Read these off the array that follows. Counting starts at 1.
1) The top entry of the column that holds the largest entry?
2) The entry at row 1, column 2?
3) The entry at row 3, column 1?
4) The entry at row 2, column 1?
5) The entry in the top-left corner?
6) The top-right entry?
7) The entry in the bottom-left corner?
8) The entry directly below the smallest entry?
[[127 128 135 127 138]
 [128 128 126 128 121]
 [129 127 131 129 126]
 [129 128 152 126 125]
 [128 127 131 128 112]
 [129 127 125 128 109]
 [129 128 130 126 125]
 [129 128 129 127 125]
 [127 129 126 128 147]
 [127 128 128 128 129]
 [127 129 129 127 142]
 [127 129 129 128 147]
 [129 128 149 126 126]]
1) 135
2) 128
3) 129
4) 128
5) 127
6) 138
7) 129
8) 125

[[119 108 103 150]
 [127 120 128 148]
 [131 143 149 142]
 [109 139 143 128]
 [140 120 116 109]]
What is the entry just right of 139? 143
What is the 2nd entry on the diagonal from the top-right corner? 128
What is the bottom-left entry? 140
The third entry on the diagonal from the top-right corner: 143
What is the last entry in the row that holds the largest entry? 150
What is the fifth entry, reading row by row? 127
What is the smallest entry in the last row? 109

W =
[[134 132  98 134 116 127 125 149 137 128 118 113]
 [141 124 115 122 142 128 119 127 126 126 131 125]]
Read off the entry in the bottom-right corner.
125
Read off the smallest entry.
98
The third smallest entry: 115
The entry just right of 137 -> 128
Read off the smallest entry in the last column.
113
Read off the entry just right of the smallest entry.
134
Read off the entry in the bottom-left corner.
141
The entry just right of the largest entry is 137

Read these off the table that follows.
1) Report the top-right entry.
2) Report the first entry, reading row by row.
3) Report the bottom-right entry.
4) Report the entry directly below the smallest entry.
5) Report the 2nd entry on the main diagonal.
6) Report the second entry on the diagonal from the top-right corner.
7) Report the first entry in the row that holds the smallest entry.
8) Report the entry just right of the smallest entry.
[[117 131 143 137 132 131 122 131 135 134 130 134 136 134 131 136]
 [131 128 128 122 133 134 136 133 121 135 132 122 130 129 127 133]
 [102 127 125 122 119 120 114 126 126 124 124 116 128 123 120 117]
 [124 127 122 121 119 119 125 126 125 123 126 123 125 119 126 117]
 [114 120 117 123 127 127 124 120 126 118 127 117 117 126 124 126]
 [125 126 120 119 129 127 133 121 126 124 129 116 120 123 125 125]
 [130 137 141 129 124 126 122 132 132 132 127 131 137 126 120 125]
 [130 137 137 129 127 131 125 142 125 140 127 130 142 132 124 127]
 [145 120 118 122 131 127 145 124 120 129 132 124 123 126 132 134]]
1) 136
2) 117
3) 134
4) 124
5) 128
6) 127
7) 102
8) 127

Questions about the matrix below. Counting starts at 1.
1) The top-left entry?
2) The entry in row 2 and column 1?
3) The entry directly below the smallest entry?
4) The entry in the top-right corner?
5) The entry in row 3 and column 1?
6) The minimum?
7) The entry at row 1, column 3?
8) The entry in the bottom-right corner?
[[134 134 139 125 113 146 124 129]
 [125 130 130 129 125 125 128 127]
 [129 125 141 134 105 148 120 142]
 [126 123 126 125 151 114 135 127]
 [131 128 129 127 119 138 126 128]
 [112 124 121 130 137 115 132 127]
 [138 122 122 132 141 111 131 129]
 [122 122 116 132 143 108 132 127]
 [126 125 124 129 134 121 129 129]
 [133 123 121 130 139 116 131 127]]
1) 134
2) 125
3) 151
4) 129
5) 129
6) 105
7) 139
8) 127

B =
151,139,145,156,148,133,129,113,143,134,138
135,147,123,146,133,118,146,117,122,141,149
145,130,146,144,144,139,120,119,144,128,127
153,141,148,157,151,136,125,110,145,136,135
143,124,148,138,142,144,113,123,147,123,119
145,130,146,143,145,138,117,119,145,128,124
134,141,126,142,131,122,143,121,124,135,144
115,123,117,113,116,124,131,136,118,126,126
135,120,141,129,135,137,115,127,140,122,117
135,148,122,146,133,118,146,116,122,142,148
128,140,119,137,125,118,146,123,118,136,145
Rows and columns are numbered from 1.
The entry at row 3, column 3 -> 146
Which number is the top-right entry?
Answer: 138
Which number is the entry in row 2 and column 1?
Answer: 135
Which number is the bottom entry of the column that holds the largest entry?
Answer: 137
Which number is the entry in the bottom-left corner?
Answer: 128
Which number is the entry in row 1 and column 2?
Answer: 139
The entry in row 1 and column 3 -> 145
The bottom entry of the column that holds the smallest entry: 123
The entry at row 1, column 1 -> 151
Which number is the entry just right of 121?
Answer: 124
Which number is the entry just left of the centre entry?
Answer: 145
The top entry of the column that holds the smallest entry is 113
The entry just right of the largest entry -> 151
Which number is the entry just right of the smallest entry?
Answer: 145
Which number is the entry directly above the largest entry?
Answer: 144
The entry in row 3 and column 1: 145
The smallest entry: 110
Which number is the bottom-right entry?
Answer: 145
The entry directly above the smallest entry: 119

grid =
114	141	128	119	117	116	116	139	116	139	128	137	140	116
123	131	122	131	111	132	131	127	111	134	139	140	155	110
139	123	141	116	144	113	117	117	143	129	114	111	113	145
Indices start at 1.
The entry in row 2 and column 1 -> 123
Report the entry in the bottom-right corner.
Answer: 145
The entry in row 3 and column 1 is 139
Report the entry directly below the largest entry.
Answer: 113
Report the entry in the top-right corner.
Answer: 116
Report the entry just right of the largest entry.
Answer: 110
The entry at row 2, column 3 -> 122
Report the entry in the top-left corner.
Answer: 114
The entry in row 1 and column 3 -> 128
Report the entry just left of the smallest entry.
Answer: 155
Report the entry in row 3 and column 3.
Answer: 141
The entry at row 1, column 2: 141
The top entry of the column that holds the largest entry: 140

a =
109  106  147  147  126  134  133  133  135  133
122  116  129  124  143  126  116  143  136  142
Indices start at 1.
Which number is the entry just right of 122? 116
Which number is the entry in row 2 and column 1? 122
The bottom-right entry -> 142

Questions about the table below. Rows and columns are numbered from 1.
1) Give the entry in row 2 and column 1.
2) Give the entry in row 1 and column 3.
3) Give the bottom entry of the column that holds the largest entry.
4) Give the entry at row 1, column 2.
5) Give the entry directly above 131.
6) Give the entry directly above the largest entry.
7) Give the entry at row 3, column 1.
8) Give the entry directly below 117.
[[115 124 127 128 123 126 133 121 147 113 127 113 141 111 107]
 [134 125 149 136 149 155 147 131 139 116 144 146 130 118 118]
 [116 129 119 125 116 113 124 120 143 122 117 106 141 120 116]
 [114 120 136 132 130 138 143 123 152 106 136 120 141 105 100]]
1) 134
2) 127
3) 138
4) 124
5) 121
6) 126
7) 116
8) 136

Questions about the array below. Counting starts at 1.
1) Find the entry in row 1 and column 3.
2) Find the smallest entry.
3) Find the entry in the top-left corner.
4) Find the entry in the bottom-right corner.
5) Find the entry in row 1 and column 2.
6) Find the entry in row 3 and column 3.
7) Find the entry at row 2, column 1.
8) Find the entry in row 3 and column 1.
[[117 145 134 141 126]
 [135 153 139 136 121]
 [129 153 118 126 127]
 [102 120 125 119 149]
 [101 121 133 125 142]
 [122 141 134 135 157]
 [119 139 112 133 140]
 [110 109 129 125 147]]
1) 134
2) 101
3) 117
4) 147
5) 145
6) 118
7) 135
8) 129

[152 125 119 121 125 142 139 119 139 120 119 112 135 115 114]
The entry just right of the largest entry is 125
The entry just left of 120?
Answer: 139

Read these off the row that follows.
1) Find the entry just left of 118.
2) Find the entry just right of 135.
[108, 135, 117, 152, 156, 117, 143, 118, 122, 143]
1) 143
2) 117
